Here is a tiny trained network, its code and every weight. The questions are about switching its units off for an input and a class, where a switched-off unit gives its printed mean instead of its output.

import numpy as np


def w(rows, s, z=0):
    codes = np.array(rows[::2]) - 128.0
    scale = np.full(codes.shape[1], s)
    scale[-1] = z or s
    return codes * scale


def f(y):
    return np.maximum(y, 0)


def log_softmax(a):
    a = a - a.max(-1, keepdims=True)
    return a - np.log(np.exp(a).sum(-1, keepdims=True))


def net(x, mask):
    res = np.array(x, float).reshape(1, 6) / 4 @ E
    y = f(res @ A[0][:, :-1].T + A[0][:, -1])
    res = res + np.where(mask, y, B[0][:, -1]) @ B[0][:, :-1]
    return log_softmax(res[-1] @ U[:, :-1].T + U[:, -1])


A, B = {}, {}
E = w([
[205,102,121,96,46,126],'x0',
[134,130,118,122,138,115],'x1',
[131,139,118,122,131,120],'x2',
[154,177,231,109,153,72],'x3',
[138,127,115,120,144,114],'x4',
[76,122,155,5,119,133],'x5',
],0.02)
A[0] = w([
[92,158,97,123,181,116,176],'neuron 0',
[69,79,72,105,103,113,134],'neuron 1',
[117,96,53,191,105,163,196],'neuron 2',
[76,141,98,155,136,152,204],'neuron 3',
[169,164,197,122,151,123,130],'neuron 4',
[89,83,39,138,119,147,242],'neuron 5',
[154,160,224,139,135,78,154],'neuron 6',
[128,142,196,104,127,89,81],'neuron 7',
[178,120,123,112,112,87,104],'neuron 8',
[198,87,144,108,63,129,152],'neuron 9',
[188,161,148,171,168,95,155],'neuron 10',
[224,139,114,89,34,135,162],'neuron 11',
[130,146,110,203,175,45,198],'neuron 12',
[114,185,112,192,161,126,186],'neuron 13',
[48,108,62,48,106,144,159],'neuron 14',
[190,133,126,127,116,124,146],'neuron 15',
[159,103,107,215,128,135,190],'neuron 16',
[102,201,132,5,148,99,145],'neuron 17',
[127,95,47,147,131,186,186],'neuron 18',
[146,85,146,71,74,82,122],'neuron 19',
[212,76,115,149,114,155,149],'neuron 20',
[86,166,198,10,138,140,133],'neuron 21',
[99,98,114,61,154,190,131],'neuron 22',
[160,86,106,121,98,132,118],'neuron 23',
[54,120,144,160,203,128,255],'neuron 24',
],0.014,0.0095)
B[0] = w([
[114,146,201,98,163,179,184],'neuron 0',
[254,146,161,163,66,218,198],'neuron 1',
[145,174,59,83,201,109,245],'neuron 2',
[177,216,163,63,177,160,194],'neuron 3',
[100,129,191,148,81,9,195],'neuron 4',
[171,175,94,55,148,141,250],'neuron 5',
[108,128,193,195,60,19,224],'neuron 6',
[119,132,110,119,180,30,182],'neuron 7',
[163,114,126,111,109,130,166],'neuron 8',
[193,101,71,96,74,33,214],'neuron 9',
[109,160,135,209,72,148,204],'neuron 10',
[182,77,10,134,90,75,242],'neuron 11',
[105,201,153,160,136,171,222],'neuron 12',
[59,190,112,118,146,185,204],'neuron 13',
[133,75,183,139,55,249,235],'neuron 14',
[186,139,97,151,56,93,176],'neuron 15',
[95,201,46,173,145,93,227],'neuron 16',
[124,47,156,130,159,135,227],'neuron 17',
[136,139,71,37,165,106,237],'neuron 18',
[150,49,107,103,97,109,191],'neuron 19',
[176,151,49,153,94,79,206],'neuron 20',
[93,51,151,88,199,120,238],'neuron 21',
[178,89,234,126,63,186,197],'neuron 22',
[131,90,67,148,124,96,176],'neuron 23',
[41,169,171,131,154,200,230],'neuron 24',
],0.009,0.024)
U = w([
[90,179,96,73,222,164,229],'0',
[46,193,200,193,109,109,253],'1',
[152,126,215,56,145,214,126],'2',
[10,42,194,139,210,116,42],'3',
[143,158,65,75,136,64,69],'4',
[161,129,142,227,31,84,115],'5',
[150,41,100,102,41,194,119],'6',
[130,37,142,38,135,52,71],'7',
],0.011,0.0023)

Each question gives the input, the list of numbers given to net, and the class t.
The units are the neurons (one row each of A and B). Each row of codes is followed by its name. A weight is (code - 128) times the scale printed after its matrix; where a second scale follows, it is the last column's (A, B and U).
mask holds one flag per neuron, in row order. A switched-off neuron (its flag False) gives its mean, the last column of its row in B, instead of its output. The means were averaged over made-up inputs and are rounded, as every weight is.
A unit's drop is (log p(t) with every unit on - log p(t) with that unit switched off) / (log p(t) with every unit on - log p(t) with every unit switched off).
most important unit: the unit with the biggest drop
k most important neurons: the k neurons with the biggest drops, biggest first
drop when u is switched off: that unit's drop, to one decimal
input [1,-7,0,-5,5,-7], class 4: most important unit	neuron 20
input [-7,4,5,-8,-6,1], class 2: 3 most important neurons	neuron 14; neuron 1; neuron 22
input [0,-7,3,-8,7,1], class 2: 2 most important neurons	neuron 14; neuron 1
input [-4,5,3,0,3,8], class 2: 2 most important neurons	neuron 14; neuron 22
input [-2,3,1,-7,-1,1], class 2: 3 most important neurons	neuron 14; neuron 1; neuron 22
input [1,-6,-4,7,4,0], class 5: 2 most important neurons	neuron 6; neuron 18
input [-4,-7,1,8,5,0], class 1: 2 most important neurons	neuron 6; neuron 10
input [4,0,-7,8,-2,1], class 7: 3 most important neurons	neuron 21; neuron 7; neuron 1
input [2,-6,8,1,8,6], class 7: drop when neuron 21 is switched off	1.1
input [0,-3,8,1,-1,-1], class 1: drop when neuron 11 is switched off	0.1
input [0,-7,-1,-4,3,0], class 0: drop when neuron 6 is switched off	0.1
input [3,-4,-2,5,5,0], class 5: 2 most important neurons	neuron 18; neuron 6
